Here is a tiny trained network, its code and every weight. The questions are about switching its units off for an input and a target symbol, where a switched-off unit gives its printed mean instead of its output.

import numpy as np


def w(rows, s, z=0):
    codes = np.array(rows[::2]) - 128.0
    scale = np.full(codes.shape[1], s)
    scale[-1] = z or s
    return codes * scale


def f(y):
    return np.maximum(y, 0)


def softmax(a):
    e = np.exp(a - a.max(-1, keepdims=True))
    return e / e.sum(-1, keepdims=True)


def log_softmax(a):
    a = a - a.max(-1, keepdims=True)
    return a - np.log(np.exp(a).sum(-1, keepdims=True))


def net(x, mask):
    ids = ['ΛΞΠΨαγζηθμστφ'.index(c) for c in x.split()]
    T = len(ids)
    res = E[ids] + P[:T]
    q, k, v = (res @ M[0].T for M in (Q, K, V))
    z = softmax(np.where(np.tri(T) > 0, q @ k.T / 2**0.5, -1e9)) @ v
    res = res + np.where(mask[0], z, O[0][:, -1]) @ O[0][:, :-1]
    y = f(res @ A[0][:, :-1].T + A[0][:, -1])
    res = res + np.where(mask[1:9], y, B[0][:, -1]) @ B[0][:, :-1]
    return log_softmax(res[-1] @ U[:, :-1].T + U[:, -1])


Q, K, V, O, A, B = {}, {}, {}, {}, {}, {}
E = w([
[126,178,209,124],'Λ',
[138,89,121,130],'Ξ',
[151,137,119,111],'Π',
[158,110,95,116],'Ψ',
[132,100,139,132],'α',
[172,183,103,90],'γ',
[134,81,126,134],'ζ',
[60,178,74,136],'η',
[130,72,128,137],'θ',
[124,59,131,143],'μ',
[150,250,194,92],'σ',
[134,103,135,128],'τ',
[150,80,83,124],'φ',
],0.019)
P = w([
[139,104,111,83],'0',
[43,123,139,60],'1',
[102,128,20,69],'2',
[160,133,118,212],'3',
[27,146,118,114],'4',
[129,86,169,51],'5',
[56,194,86,247],'6',
[192,104,129,160],'7',
[45,153,114,130],'8',
[148,95,140,92],'9',
],0.012)
Q[0] = w([
[97,173,101,250],'h0',
[29,144,114,137],'h0',
],0.023)
K[0] = w([
[3,145,91,98],'h0',
[91,168,71,172],'h0',
],0.023)
V[0] = w([
[141,254,246,108],'h0',
[26,2,221,175],'h0',
],0.012)
O[0] = w([
[2,167,126,176,254],'h0',
[96,125,166,12,94],'h0',
],0.013,0.0093)
A[0] = w([
[59,108,94,127,177],'n0',
[160,193,112,94,33],'n1',
[77,69,123,102,208],'n2',
[101,130,131,28,4],'n3',
[136,83,248,170,126],'n4',
[136,166,82,104,250],'n5',
[131,165,99,153,42],'n6',
[183,117,95,189,151],'n7',
],0.013,0.0033)
B[0] = w([
[218,108,95,37,250],'n0',
[49,99,154,89,147],'n1',
[73,252,181,151,173],'n2',
[48,46,98,236,171],'n3',
[252,94,2,129,165],'n4',
[215,110,127,120,157],'n5',
[74,54,125,67,181],'n6',
[73,221,215,131,169],'n7',
],0.0094,0.017)
U = w([
[115,193,163,58,194],'Λ',
[148,91,182,105,126],'Ξ',
[193,181,80,170,242],'Π',
[187,170,168,114,82],'Ψ',
[119,102,162,135,104],'α',
[105,151,146,254,84],'γ',
[124,76,166,128,103],'ζ',
[142,144,130,141,34],'η',
[98,63,190,131,95],'θ',
[77,44,192,159,104],'μ',
[59,122,13,200,3],'σ',
[129,103,163,126,93],'τ',
[217,130,197,75,139],'φ',
],0.0067,0.0069)

Each question gives the input, a string of symbols that net reads in full, and the target symbol t.
The units are the heads (2 rows each of Q, K, V and O) and the neurons (one row each of A and B). Each row of codes is followed by its name. A weight is (code - 128) times the scale printed after its matrix; where a second scale follows, it is the last column's (O, A, B and U).
mask holds one flag per unit, heads first, then neurons. A switched-off unit (its flag False) gives its mean, the last column of its rows in O or B, instead of its output. The means were averaged over made-up inputs and are rounded, as every weight is.
A unit's drop is (log p(t) with every unit on - log p(t) with that unit switched off) / (log p(t) with every unit on - log p(t) with every unit switched off).
The circuit of an input: a set's keep is (log p(t) with only the set's units on - log p(t) with every unit switched off) / (log p(t) with every unit on - log p(t) with every unit switched off). Starting from all 9 units, units are removed one at a time, each time the one whose removal leaves the highest keep (on an exact tie, the one counted first), for as long as the keep stays at least 0.8.
circuit, biggest first: the units of the circuit, biggest drop first
most important unit: the unit with the biggest drop
k most important neurons: the k neurons with the biggest drops, biggest first
drop when u is switched off: that unit's drop, to one decimal
input φ σ τ γ γ σ φ Λ τ, target φ: circuit, biggest first => (h0)
input Λ Λ θ, target Λ: circuit, biggest first => (h0 n2 n0)
input φ Λ φ Λ φ σ α γ φ Ξ, target γ: circuit, biggest first => (h0 n7)
input γ Λ Λ Λ Λ μ Ψ Λ Λ ζ, target Λ: circuit, biggest first => (h0 n2 n3)
input γ μ γ, target γ: 3 most important neurons => (n7 n0 n4)
input τ Λ γ μ ζ σ, target μ: 3 most important neurons => (n3 n0 n1)
input Λ Λ σ γ, target Λ: circuit, biggest first => (h0 n0)
input σ η σ γ Λ σ μ Λ σ μ, target Λ: 2 most important neurons => (n2 n0)
input θ Λ Λ Λ, target Λ: 2 most important neurons => (n3 n0)
input Ξ Λ Λ Λ Λ γ θ, target Λ: circuit, biggest first => (h0 n2)
input μ μ γ, target μ: circuit, biggest first => (n3 h0 n1)
input γ Λ σ Λ, target Λ: circuit, biggest first => (h0 n0)
input γ φ Λ Λ Λ Λ Λ φ φ, target Λ: circuit, biggest first => (h0 n2 n3)
input Λ Λ Λ σ φ Λ θ Λ σ Π, target Λ: most important unit => h0
input τ Ξ Λ τ Π γ φ σ, target γ: circuit, biggest first => (h0 n0)
input γ σ α Λ Λ ζ, target Λ: circuit, biggest first => (h0 n2 n0)
input Λ Ξ Ψ, target Λ: 4 most important neurons => (n2 n0 n3 n4)
input Λ σ μ Λ Λ Ξ, target Λ: 2 most important neurons => (n2 n0)
input σ σ μ ζ, target σ: 2 most important neurons => (n6 n5)
input σ Λ γ, target σ: circuit, biggest first => (h0)
input Λ Ψ Ψ μ σ σ θ γ ζ γ, target γ: drop when n6 is switched off => 0.0
input ζ Λ Λ μ, target Λ: drop when h0 is switched off => 0.8
input γ σ σ τ Λ σ γ Λ Λ Π, target Λ: drop when n4 is switched off => 0.1
input μ σ Λ φ, target σ: drop when n3 is switched off => -0.2
